Here is a tiny trained network, its code and every weight. The questions are about switching its units off for an input and a class, where a switched-off unit gives its printed mean instead of its output.

import numpy as np


def w(rows, s, z=0):
    codes = np.array(rows[::2]) - 128.0
    scale = np.full(codes.shape[1], s)
    scale[-1] = z or s
    return codes * scale


def f(y):
    return y / 2 * (1 + np.tanh(0.7978845608 * (y + 0.044715 * y**3)))


def log_softmax(a):
    a = a - a.max(-1, keepdims=True)
    return a - np.log(np.exp(a).sum(-1, keepdims=True))


def net(x, mask):
    res = np.array(x, float).reshape(1, 8) / 4 @ E
    y = f(res @ A[0][:, :-1].T + A[0][:, -1])
    res = res + np.where(mask, y, B[0][:, -1]) @ B[0][:, :-1]
    return log_softmax(res[-1] @ U[:, :-1].T + U[:, -1])


A, B = {}, {}
E = w([
[126,100,50],'x0',
[198,106,70],'x1',
[178,154,67],'x2',
[59,212,23],'x3',
[59,199,122],'x4',
[170,86,162],'x5',
[62,1,99],'x6',
[84,121,140],'x7',
],0.0066)
A[0] = w([
[184,152,30,127],'n1',
[104,90,219,150],'n2',
[193,115,168,123],'n3',
[202,158,136,115],'n4',
[176,121,116,102],'n5',
[175,75,113,144],'n6',
[225,115,158,109],'n7',
[25,180,83,172],'n8',
[109,84,131,175],'n9',
[87,112,214,193],'n10',
[230,139,105,56],'n11',
[178,199,130,115],'n12',
[102,246,21,167],'n13',
[123,1,191,141],'n14',
[63,146,168,254],'n15',
[200,131,13,94],'n16',
[222,236,211,182],'n17',
[98,110,8,168],'n18',
[99,142,43,162],'n19',
[194,188,82,79],'n20',
],0.0098,0.0062)
B[0] = w([
[131,59,158,188],'n1',
[152,158,162,202],'n2',
[109,79,146,168],'n3',
[158,82,142,157],'n4',
[138,34,166,133],'n5',
[91,82,135,170],'n6',
[169,110,220,177],'n7',
[189,140,1,222],'n8',
[31,152,154,171],'n9',
[110,221,115,216],'n10',
[169,86,172,152],'n11',
[155,112,114,163],'n12',
[132,70,91,247],'n13',
[29,144,169,234],'n14',
[74,218,41,235],'n15',
[150,151,151,190],'n16',
[165,124,103,254],'n17',
[99,111,110,226],'n18',
[102,75,97,196],'n19',
[185,166,173,156],'n20',
],0.0068,0.0074)
U = w([
[116,103,62,185],'0',
[136,220,147,253],'1',
[204,195,128,106],'2',
[16,32,132,129],'3',
[94,253,119,45],'4',
[51,137,254,85],'5',
[241,54,236,52],'6',
],0.0072,0.0045)

Each question gives the input, the list of numbers given to net, and the class t.
The units are the neurons (one row each of A and B). Each row of codes is followed by its name. A weight is (code - 128) times the scale printed after its matrix; where a second scale follows, it is the last column's (A, B and U).
mask holds one flag per neuron, in row order. A switched-off neuron (its flag False) gives its mean, the last column of its row in B, instead of its output. The means were averaged over made-up inputs and are rounded, as every weight is.
A unit's drop is (log p(t) with every unit on - log p(t) with that unit switched off) / (log p(t) with every unit on - log p(t) with every unit switched off).
The circuit of an input: a set's keep is (log p(t) with only the set's units on - log p(t) with every unit switched off) / (log p(t) with every unit on - log p(t) with every unit switched off). Starting from the 12 units with the biggest drops (on a tie, the unit counted first), units are removed one at a time, each time the one whose removal leaves the highest keep (on an exact tie, the one counted first), for as long as the keep stays at least 0.8.
circuit, biggest first: the units of the circuit, biggest drop first
most important unit: the unit with the biggest drop
top k neurons: the k neurons with the biggest drops, biggest first
drop of u: that unit's drop, to one decimal
input [-8,0,3,7,8,2,-5,-6], class 0: circuit, biggest first => (n13 n8)
input [5,8,-5,7,-1,-8,-4,4], class 0: circuit, biggest first => (n8 n13)
input [6,-6,-7,-4,5,4,3,-2], class 1: most important unit => n10
input [-3,-4,8,7,1,-5,2,6], class 0: circuit, biggest first => (n8 n13)
input [-7,-1,-5,4,-1,6,7,-7], class 5: circuit, biggest first => (n8 n14 n13)
input [0,-5,3,8,3,3,-7,5], class 0: circuit, biggest first => (n13 n8)
input [-2,0,-2,0,-6,-5,5,2], class 5: circuit, biggest first => (n8 n13 n14)
input [-6,-8,-7,-4,1,-1,-7,-1], class 4: circuit, biggest first => (n15 n10)
input [-4,-1,3,6,-7,-8,-3,-2], class 0: circuit, biggest first => (n13 n10 n8)
input [3,-7,-6,0,2,-1,2,2], class 4: top 2 neurons => (n15 n10)
input [1,-4,-1,5,5,-2,3,-6], class 0: top 2 neurons => (n8 n13)
input [-6,-8,-4,7,-4,-4,6,4], class 4: top 2 neurons => (n15 n10)
input [-8,7,-7,3,-8,-1,4,1], class 5: top 3 neurons => (n8 n14 n13)
input [-1,4,2,-2,4,4,-2,-1], class 6: most important unit => n15
input [2,-1,4,8,4,0,-3,4], class 0: top 2 neurons => (n13 n8)
input [-2,1,1,-4,-6,4,8,-6], class 5: drop of n14 => 0.4
input [2,2,1,7,0,-3,-7,1], class 0: drop of n13 => 0.4
input [0,4,-7,2,-6,2,1,1], class 5: drop of n8 => 0.3
